Below are the code and all the weights of a small trained network. Each question names an input and a target symbol and asks about switching units off, where a switched-off unit gives its printed mean instead of its output.

import numpy as np


def w(rows, s, z=0):
    codes = np.array(rows[::2]) - 128.0
    scale = np.full(codes.shape[1], s)
    scale[-1] = z or s
    return codes * scale


def f(y):
    return np.maximum(y, 0)


def softmax(a):
    e = np.exp(a - a.max(-1, keepdims=True))
    return e / e.sum(-1, keepdims=True)


def log_softmax(a):
    a = a - a.max(-1, keepdims=True)
    return a - np.log(np.exp(a).sum(-1, keepdims=True))


def net(x, mask):
    ids = ['αβγδεζηθμξπτψ'.index(c) for c in x.split()]
    T = len(ids)
    res = E[ids] + P[:T]
    u = 0
    for l in range(3):
        q, k, v = (res @ M[l].T for M in (Q, K, V))
        z = softmax(np.where(np.tri(T) > 0, q @ k.T / 2**0.5, -1e9)) @ v
        res = res + np.where(mask[u], z, O[l][:, -1]) @ O[l][:, :-1]
        u += 1
        y = f(res @ A[l][:, :-1].T + A[l][:, -1])
        res = res + np.where(mask[u : u + 4], y, B[l][:, -1]) @ B[l][:, :-1]
        u += 4
    return log_softmax(res[-1] @ U[:, :-1].T + U[:, -1])


Q, K, V, O, A, B = {}, {}, {}, {}, {}, {}
E = w([
[44,97,148,64],'α',
[154,82,160,253],'β',
[149,155,56,116],'γ',
[133,62,181,127],'δ',
[128,88,102,86],'ε',
[101,104,170,136],'ζ',
[204,159,94,221],'η',
[151,16,200,136],'θ',
[174,126,107,98],'μ',
[185,95,179,93],'ξ',
[94,129,103,196],'π',
[81,135,191,143],'τ',
[196,41,42,49],'ψ',
],0.016)
P = w([
[122,253,140,254],'0',
[167,164,162,191],'1',
[169,135,150,161],'2',
[109,134,128,102],'3',
[114,104,186,133],'4',
[149,156,177,184],'5',
[122,133,172,158],'6',
[164,155,194,220],'7',
[151,125,190,177],'8',
[163,180,145,203],'9',
[124,91,193,152],'10',
[72,82,184,105],'11',
[162,155,188,209],'12',
[118,166,87,103],'13',
],0.0056)
Q[0] = w([
[140,118,190,186],'L0H1',
[56,145,164,1],'L0H1',
],0.0086)
K[0] = w([
[115,31,170,206],'L0H1',
[180,69,2,188],'L0H1',
],0.0067)
V[0] = w([
[51,78,254,53],'L0H1',
[73,96,99,146],'L0H1',
],0.0053)
O[0] = w([
[71,147,151,63,200],'L0H1',
[157,68,190,254,2],'L0H1',
],0.0067,0.00062)
A[0] = w([
[190,152,117,110,4],'L0N1',
[150,216,253,163,226],'L0N2',
[4,141,104,158,204],'L0N3',
[182,62,184,89,79],'L0N4',
],0.0075,0.0019)
B[0] = w([
[87,36,129,169,153],'L0N1',
[118,57,182,72,253],'L0N2',
[193,2,80,112,169],'L0N3',
[47,156,7,73,232],'L0N4',
],0.0061,0.0043)
Q[1] = w([
[113,90,229,254],'L1H1',
[234,106,121,106],'L1H1',
],0.0048)
K[1] = w([
[253,48,181,156],'L1H1',
[194,46,112,215],'L1H1',
],0.0056)
V[1] = w([
[101,44,2,95],'L1H1',
[120,37,29,42],'L1H1',
],0.0068)
O[1] = w([
[173,93,121,183,228],'L1H1',
[255,123,156,171,252],'L1H1',
],0.0089,0.0036)
A[1] = w([
[94,84,121,109,240],'L1N1',
[64,246,127,97,86],'L1N2',
[89,169,60,152,43],'L1N3',
[106,199,156,131,4],'L1N4',
],0.011,0.0036)
B[1] = w([
[212,248,235,140,255],'L1N1',
[119,132,47,121,129],'L1N2',
[56,174,75,177,135],'L1N3',
[2,84,124,37,128],'L1N4',
],0.0056,0.0042)
Q[2] = w([
[254,104,136,153],'L2H1',
[80,183,107,55],'L2H1',
],0.0087)
K[2] = w([
[164,143,156,155],'L2H1',
[179,254,109,59],'L2H1',
],0.0068)
V[2] = w([
[112,212,45,45],'L2H1',
[2,55,133,215],'L2H1',
],0.0084)
O[2] = w([
[206,186,136,254,2],'L2H1',
[74,77,141,127,78],'L2H1',
],0.0093,0.0082)
A[2] = w([
[42,178,147,122,184],'L2N1',
[239,170,254,43,154],'L2N2',
[81,161,96,6,139],'L2N3',
[113,172,95,151,3],'L2N4',
],0.0072,0.002)
B[2] = w([
[180,91,199,37,139],'L2N1',
[172,171,78,117,254],'L2N2',
[116,194,132,255,193],'L2N3',
[120,197,87,86,129],'L2N4',
],0.0095)
U = w([
[92,148,118,116,19],'α',
[83,54,171,140,133],'β',
[81,185,50,171,55],'γ',
[114,174,171,116,1],'δ',
[160,105,133,153,16],'ε',
[69,174,143,24,49],'ζ',
[57,105,72,125,254],'η',
[143,84,159,101,78],'θ',
[179,145,139,149,43],'μ',
[174,236,150,90,222],'ξ',
[105,68,116,142,255],'π',
[120,196,195,81,247],'τ',
[247,2,109,120,116],'ψ',
],0.0095,0.0038)

Each question gives the input, a string of symbols that net reads in full, and the target symbol t.
The units are the heads (2 rows each of Q, K, V and O) and the neurons (one row each of A and B). Each row of codes is followed by its name. A weight is (code - 128) times the scale printed after its matrix; where a second scale follows, it is the last column's (O, A, B and U).
mask holds one flag per unit, layer by layer, with each layer's heads first. A switched-off unit (its flag False) gives its mean, the last column of its rows in O or B, instead of its output. The means were averaged over made-up inputs and are rounded, as every weight is.
A unit's drop is (log p(t) with every unit on - log p(t) with that unit switched off) / (log p(t) with every unit on - log p(t) with every unit switched off).
The circuit of an input: a set's keep is (log p(t) with only the set's units on - log p(t) with every unit switched off) / (log p(t) with every unit on - log p(t) with every unit switched off). Starting from the 12 units with the biggest drops (on a tie, the unit counted first), units are removed one at a time, each time the one whose removal leaves the highest keep (on an exact tie, the one counted first), for as long as the keep stays at least 0.8.
units of the circuit, in order: the units of the circuit, biggest drop first
most important unit: the unit with the biggest drop
k most important neurons: the k neurons with the biggest drops, biggest first
k most important neurons of layer l: the k neurons of layer l with the biggest drops, biggest first
drop when u is switched off: that unit's drop, to one decimal
input δ ε δ μ ξ γ η ξ ξ ξ ξ η α, target ξ: units of the circuit, in order -> L1N1, L2H1, L2N2
input π η ψ ψ α, target ψ: most important unit -> L1H1
input ξ ψ ε, target ψ: 3 most important neurons -> L1N1, L2N3, L0N4
input π γ γ ψ γ δ μ θ ψ η, target ψ: units of the circuit, in order -> L2N3, L1H1
input ξ ξ δ ψ α μ δ ξ ξ, target ξ: units of the circuit, in order -> L2N2, L2H1, L0H1
input ψ ψ ψ η θ γ ξ ψ θ μ, target ψ: 3 most important neurons -> L0N4, L1N1, L0N1
input ψ ζ ψ ξ α, target ψ: 2 most important neurons of layer 0 -> L0N3, L0N4
input ξ π ψ η, target ψ: 3 most important neurons -> L2N3, L1N1, L0N1
input ψ θ θ ξ ψ ζ, target ψ: units of the circuit, in order -> L0N4, L1H1
input τ ξ γ τ ζ ψ ε ψ π μ ψ μ π, target ψ: 2 most important neurons -> L0N3, L2N3
input ψ ξ γ δ ψ η ψ μ, target ψ: 4 most important neurons -> L1N1, L2N3, L0N4, L0N1
input τ ψ ψ ψ ξ, target ψ: 2 most important neurons -> L1N1, L2N3
input ξ ξ β ξ γ ξ β ζ π ξ ξ ξ, target ξ: 2 most important neurons -> L2N2, L1N1
input ε α ψ γ γ, target ψ: units of the circuit, in order -> L1H1
input ψ π β, target β: units of the circuit, in order -> L2H1, L2N2
input τ τ ξ ξ δ, target ξ: 2 most important neurons -> L1N1, L2N2
input π ξ η ψ ψ ξ η γ ψ ψ ψ η τ, target ψ: drop when L1N1 is switched off -> 0.0
input θ θ θ ξ ξ γ ξ γ α, target ξ: drop when L2H1 is switched off -> 0.3
input α τ ψ δ π, target ψ: drop when L1H1 is switched off -> 0.4
input ψ γ ξ ψ ζ, target ψ: most important unit -> L1H1
